Look-ups in named tables: a row name and a column name give one cell, copied from the table.

der =
	tibuz	musi	pomiko	dimam	zoluz	vodaru	minu	nazapag	levobut
labarog	67	31	85	42	45	59	65	34	42
radeva	60	75	21	23	30	53	41	33	52
kis	51	13	62	62	33	43	24	64	18
tugena	45	62	57	53	53	23	74	60	73
sagug	57	64	29	23	28	60	44	39	51
naru	62	65	29	25	28	63	42	36	54
parov	43	60	56	50	48	31	78	57	69
nepa	57	75	20	24	31	54	42	37	49
lak	29	43	39	38	75	48	68	47	46
kizevu	48	60	60	51	48	29	74	52	74
petu	29	43	45	36	77	45	70	43	51
mesoz	53	22	63	63	28	35	35	58	29
vapifuv	66	41	92	49	49	75	66	39	35
gel	63	28	89	41	45	59	71	29	42

What is the nazapag of sagug in der? 39
What is the levobut of nepa in der? 49
What is the tibuz of petu in der? 29
What is the zoluz of sagug in der? 28
What is the vodaru of gel in der? 59
What is the levobut of mesoz in der? 29
What is the tibuz of labarog in der? 67
What is the zoluz of nepa in der? 31
What is the tibuz of naru in der? 62
What is the zoluz of labarog in der? 45
What is the musi of labarog in der? 31
What is the tibuz of vapifuv in der? 66
What is the dimam of lak in der? 38
What is the zoluz of kizevu in der? 48
What is the levobut of kizevu in der? 74
What is the zoluz of tugena in der? 53
What is the vodaru of lak in der? 48
What is the pomiko of naru in der? 29

mepovoz =
fields: suf, meza, vebutez, val
zuluf: [142, 179, 79, 117]
bik: [117, 110, 135, 122]
fim: [116, 117, 122, 119]
bek: [163, 238, 25, 116]
puzum: [113, 89, 138, 120]
gud: [92, 26, 190, 125]

What is the vebutez of puzum in mepovoz? 138
What is the suf of bik in mepovoz? 117
What is the val of fim in mepovoz? 119
What is the vebutez of fim in mepovoz? 122
What is the vebutez of gud in mepovoz? 190
What is the meza of bik in mepovoz? 110
What is the suf of zuluf in mepovoz? 142
What is the meza of puzum in mepovoz? 89
What is the meza of fim in mepovoz? 117
What is the val of bik in mepovoz? 122
What is the meza of gud in mepovoz? 26
What is the suf of puzum in mepovoz? 113
What is the vebutez of bek in mepovoz? 25
What is the vebutez of zuluf in mepovoz? 79
What is the meza of zuluf in mepovoz? 179
What is the val of zuluf in mepovoz? 117
What is the val of gud in mepovoz? 125
What is the suf of bek in mepovoz? 163
What is the vebutez of bik in mepovoz? 135

niz.tsv
	ral	vapa	ruki	fuvud	temeb	pep
nivu	72	46	28	28	50	20
tozev	52	46	58	56	72	97
zipuzet	52	5	64	25	46	48
pufu	43	22	76	33	60	81
dap	59	21	42	20	18	32
duf	71	37	20	37	24	28
vutepov	44	13	65	11	23	60
detafi	65	12	40	39	37	25
tovog	38	32	68	30	31	93
paf	57	25	51	4	48	33
sez	46	58	57	19	62	92
tad	43	27	69	4	56	65

What is the ruki of duf in niz?
20
What is the temeb of dap in niz?
18
What is the temeb of vutepov in niz?
23
What is the temeb of duf in niz?
24
What is the temeb of tad in niz?
56
What is the pep of tovog in niz?
93
What is the temeb of zipuzet in niz?
46
What is the ral of dap in niz?
59
What is the ral of tad in niz?
43

giv =
,ret,gud
tugif,5.530,2.005
vitisas,8.324,3.998
nop,5.049,3.471
pesam,2.322,1.140
guvor,4.504,4.260
ton,5.607,0.486

tugif, ret -> 5.530
ton, gud -> 0.486
tugif, gud -> 2.005
nop, gud -> 3.471
vitisas, ret -> 8.324
vitisas, gud -> 3.998
nop, ret -> 5.049
pesam, gud -> 1.140
guvor, gud -> 4.260
guvor, ret -> 4.504
ton, ret -> 5.607
pesam, ret -> 2.322

Table num
,bilolut,nekadav,suluba,fozose,vumifo,mam,reg,nor,ranuka,luk
rikigu,3.60,0.67,-1.17,-8.05,0.74,-0.93,6.75,2.22,0.60,-3.93
zaf,4.60,1.41,3.21,6.69,1.01,-6.45,3.90,1.33,1.41,2.57
benukas,2.24,5.93,2.47,-2.47,4.83,-0.31,-1.00,2.34,2.91,3.73
sal,3.65,4.48,0.55,8.73,1.06,1.39,-1.19,0.34,1.73,-0.10
turar,2.98,-2.53,0.24,-2.55,-0.28,4.15,-2.27,-2.28,0.67,3.20
bim,-0.65,2.51,-2.16,-3.08,1.06,-4.22,9.78,0.52,-0.05,-1.01
nodurul,-1.24,4.51,1.25,2.12,0.15,-3.74,-6.87,0.85,0.55,-1.33
sab,3.51,3.81,-2.77,3.05,7.62,-0.79,-4.27,1.43,-1.02,0.30
sifa,-0.72,9.12,1.45,-2.14,-1.54,1.15,-7.43,2.14,0.05,-0.22

vumifo of sifa is -1.54
luk of benukas is 3.73
mam of rikigu is -0.93
fozose of sal is 8.73
ranuka of benukas is 2.91
fozose of zaf is 6.69
luk of rikigu is -3.93
nor of nodurul is 0.85
mam of bim is -4.22
bilolut of zaf is 4.60
nor of bim is 0.52
vumifo of benukas is 4.83
suluba of sab is -2.77
luk of nodurul is -1.33
Row with the largest vumifo: sab

galafo.tsv
	pobi	tusus	turofit	luv	gizi	kapi	vom	besez	bapepit	nonupig
rodam	-7	-27	-48	-44	-23	2	38	64	83	67
remin	32	46	60	49	16	2	-23	-40	-48	-48
gadedal	-45	-27	-12	-7	-3	2	-23	-19	-26	-25
rebof	-7	-9	-30	-44	-42	-38	-23	22	39	44
botozu	-45	-27	-12	-7	-3	2	-23	-40	-48	-71
nazaz	-45	-9	24	67	75	82	58	22	-4	-48
goba	32	46	60	30	16	-18	-43	-40	-26	-2
lozokil	-64	-45	-12	30	56	62	78	43	18	-25
pubup	-7	-9	-12	-7	-23	-18	-23	2	-4	21

rodam, pobi: -7
gadedal, kapi: 2
pubup, gizi: -23
botozu, besez: -40
rebof, tusus: -9
remin, bapepit: -48
goba, nonupig: -2
nazaz, turofit: 24
botozu, kapi: 2
gadedal, tusus: -27
nazaz, nonupig: -48
lozokil, kapi: 62
rebof, pobi: -7
gadedal, besez: -19
remin, besez: -40
remin, turofit: 60
nazaz, pobi: -45

mugod:
cols = tad, gero, fet
suv: [0.4, 0.5, 0.3]
doranip: [0.2, 0.1, 0.1]
vop: [0.2, 0.2, 0.0]
vug: [0.4, 0.1, 0.3]
reladun: [0.4, 0.2, 0.4]
ked: [0.3, 0.4, 0.3]
res: [0.6, 0.8, 0.3]

vop, tad => 0.2
suv, gero => 0.5
ked, fet => 0.3
vop, gero => 0.2
res, fet => 0.3
reladun, gero => 0.2
res, gero => 0.8
suv, fet => 0.3

vig:
|  | tum | rit | dabuf |
|---|---|---|---|
| rumu | 5065 | 4745 | 5636 |
| veron | 6102 | 6017 | 5963 |
| gom | 7217 | 2978 | 9217 |
| guti | 3534 | 7155 | 4685 |
| nupiz | 3431 | 2548 | 9461 |
| rebip | 8893 | 1670 | 8722 |
| tupa | 4951 | 5381 | 5640 |
| sodozov | 4508 | 5018 | 5714 |
| kulo | 9194 | 1750 | 2507 |

tum of guti = 3534
rit of nupiz = 2548
rit of tupa = 5381
rit of veron = 6017
tum of gom = 7217
tum of rumu = 5065
rit of rebip = 1670
dabuf of nupiz = 9461
dabuf of veron = 5963
tum of tupa = 4951
rit of kulo = 1750
dabuf of rebip = 8722
Which row has the largest dabuf? nupiz

busoda:
	futef	zikolot	bip	bosifu	nomu
seku	63.9	56.2	49.6	36.8	21.7
nugabi	8.6	-14.9	-34.2	-55.2	-74.8
vodukom	44.9	30.1	15.4	-7.7	-23.1
fevil	-49.9	-26.8	-9.0	5.4	24.3

What is the futef of fevil in busoda? -49.9
What is the futef of vodukom in busoda? 44.9
What is the bip of vodukom in busoda? 15.4
What is the nomu of vodukom in busoda? -23.1
What is the nomu of fevil in busoda? 24.3
What is the bip of nugabi in busoda? -34.2
Row with the largest zikolot: seku

tata =
	vib	nug	ris	tup	tonepub	movu	vipo	bir
nime	0	2	34	64	46	33	-10	-21
pufur	-35	-12	-46	63	26	7	4	41
zabam	25	-27	33	54	52	16	23	-22
zek	69	40	-24	46	21	13	47	-16
marug	-42	0	-8	66	31	24	-24	18
rofu	37	0	-57	45	21	-7	56	22
fil	2	34	-62	62	13	12	16	30
gib	-30	-38	19	62	49	18	-8	6

bir of zabam: -22
movu of zabam: 16
ris of pufur: -46
bir of fil: 30
vib of zabam: 25
tup of fil: 62
ris of zabam: 33
Which row has the largest bir? pufur

